Below are the code and all the weights of a small trained network. Each question names an input and a target symbol and asks about switching units off, where a switched-off unit gives its printed mean instead of its output.

import numpy as np


def w(rows, s, z=0):
    codes = np.array(rows[::2]) - 128.0
    scale = np.full(codes.shape[1], s)
    scale[-1] = z or s
    return codes * scale


def f(y):
    return y / 2 * (1 + np.tanh(0.7978845608 * (y + 0.044715 * y**3)))


def softmax(a):
    e = np.exp(a - a.max(-1, keepdims=True))
    return e / e.sum(-1, keepdims=True)


def log_softmax(a):
    a = a - a.max(-1, keepdims=True)
    return a - np.log(np.exp(a).sum(-1, keepdims=True))


def net(x, mask):
    ids = ['ΛΣΩαβγεζηθμπτφψ'.index(c) for c in x.split()]
    T = len(ids)
    res = E[ids] + P[:T]
    q, k, v = (res @ M[0].T for M in (Q, K, V))
    z = softmax(np.where(np.tri(T) > 0, q @ k.T / 2**0.5, -1e9)) @ v
    res = res + np.where(mask[0], z, O[0][:, -1]) @ O[0][:, :-1]
    y = f(res @ A[0][:, :-1].T + A[0][:, -1])
    res = res + np.where(mask[1:17], y, B[0][:, -1]) @ B[0][:, :-1]
    return log_softmax(res[-1] @ U[:, :-1].T + U[:, -1])


Q, K, V, O, A, B = {}, {}, {}, {}, {}, {}
E = w([
[128,220,126,107,187],'Λ',
[32,88,93,108,166],'Σ',
[111,186,65,133,102],'Ω',
[174,126,207,225,154],'α',
[38,74,149,127,212],'β',
[153,146,230,59,43],'γ',
[139,104,180,147,90],'ε',
[137,199,67,93,151],'ζ',
[118,126,31,154,54],'η',
[232,152,165,187,160],'θ',
[213,202,199,212,132],'μ',
[66,242,139,96,156],'π',
[82,105,135,132,190],'τ',
[2,121,94,49,232],'φ',
[87,232,54,179,72],'ψ',
],0.013)
P = w([
[139,254,111,154,84],'0',
[81,35,20,142,136],'1',
[157,56,41,150,137],'2',
[169,58,59,142,165],'3',
[199,51,72,179,130],'4',
[200,72,89,177,143],'5',
],0.0094)
Q[0] = w([
[96,133,238,1,19],'H1',
[191,169,56,91,148],'H1',
],0.0085)
K[0] = w([
[172,8,70,112,142],'H1',
[110,120,139,148,138],'H1',
],0.015)
V[0] = w([
[152,155,70,2,162],'H1',
[88,62,179,109,191],'H1',
],0.0081)
O[0] = w([
[244,16,77,68,39,59],'H1',
[219,175,9,148,186,1],'H1',
],0.013,0.008)
A[0] = w([
[125,164,119,174,243,64],'N1',
[60,83,104,112,173,192],'N2',
[33,196,100,202,121,170],'N3',
[174,125,67,85,127,79],'N4',
[105,50,252,224,139,161],'N5',
[175,130,244,111,183,206],'N6',
[120,122,150,196,93,167],'N7',
[133,41,132,93,3,219],'N8',
[159,94,202,200,82,220],'N9',
[207,91,82,80,145,105],'N10',
[120,103,83,85,93,165],'N11',
[137,245,84,147,198,229],'N12',
[107,178,99,136,88,188],'N13',
[194,176,112,132,192,253],'N14',
[175,150,45,2,151,54],'N15',
[125,144,181,187,86,96],'N16',
],0.008,0.0029)
B[0] = w([
[204,62,174,202,141,164],'N1',
[186,212,112,164,91,157],'N2',
[148,144,136,128,161,211],'N3',
[127,151,154,151,50,132],'N4',
[125,161,117,75,120,251],'N5',
[122,148,54,144,107,175],'N6',
[123,135,86,159,154,170],'N7',
[173,80,153,160,142,168],'N8',
[124,123,87,108,133,186],'N9',
[112,169,164,174,28,135],'N10',
[170,122,137,146,150,131],'N11',
[131,64,131,135,155,162],'N12',
[202,54,144,92,165,140],'N13',
[2,60,103,67,105,136],'N14',
[115,183,149,141,130,132],'N15',
[94,138,160,78,130,177],'N16',
],0.0078,0.023)
U = w([
[175,155,130,166,75,170],'Λ',
[77,99,121,163,95,26],'Σ',
[138,149,121,215,184,83],'Ω',
[153,112,132,113,150,96],'α',
[128,78,105,102,189,104],'β',
[166,108,162,99,130,220],'γ',
[108,70,1,151,205,187],'ε',
[151,61,149,103,133,179],'ζ',
[149,106,75,112,168,217],'η',
[177,99,131,71,179,153],'θ',
[67,96,165,63,117,72],'μ',
[108,192,103,95,149,127],'π',
[140,90,172,89,148,6],'τ',
[127,156,95,117,127,134],'φ',
[175,165,149,141,120,80],'ψ',
],0.0099,0.0026)

Each question gives the input, a string of symbols that net reads in full, and the target symbol t.
The units are the heads (2 rows each of Q, K, V and O) and the neurons (one row each of A and B). Each row of codes is followed by its name. A weight is (code - 128) times the scale printed after its matrix; where a second scale follows, it is the last column's (O, A, B and U).
mask holds one flag per unit, heads first, then neurons. A switched-off unit (its flag False) gives its mean, the last column of its rows in O or B, instead of its output. The means were averaged over made-up inputs and are rounded, as every weight is.
A unit's drop is (log p(t) with every unit on - log p(t) with that unit switched off) / (log p(t) with every unit on - log p(t) with every unit switched off).
The circuit of an input: a set's keep is (log p(t) with only the set's units on - log p(t) with every unit switched off) / (log p(t) with every unit on - log p(t) with every unit switched off). Starting from the 12 units with the biggest drops (on a tie, the unit counted first), units are removed one at a time, each time the one whose removal leaves the highest keep (on an exact tie, the one counted first), for as long as the keep stays at least 0.8.
circuit, biggest first: the units of the circuit, biggest drop first
top k neurons: the k neurons with the biggest drops, biggest first
drop of u: that unit's drop, to one decimal
input β α α ψ β η, target ε: top neuron	N5
input ψ ψ ψ θ, target μ: circuit, biggest first	H1, N1
input ζ α φ, target ζ: circuit, biggest first	H1, N8
input φ Σ α α η Ω, target Λ: top 2 neurons	N10, N4
input φ α α α θ, target Λ: circuit, biggest first	H1, N10
input α α α ψ ε β, target Ω: top 2 neurons	N1, N2
input β φ ψ α, target ε: circuit, biggest first	H1, N14
input α Σ ζ, target Ω: top 2 neurons	N5, N1
input α α α ψ π, target Ω: circuit, biggest first	H1, N5
input μ Ω α α β, target π: top 2 neurons	N2, N5
input α α φ α β β, target Ω: drop of H1	0.9
input α α ψ α Σ, target Ω: drop of N2	0.1
input β ψ ψ Λ, target ε: drop of N12	0.1
input φ φ α ψ, target Λ: drop of N10	0.2
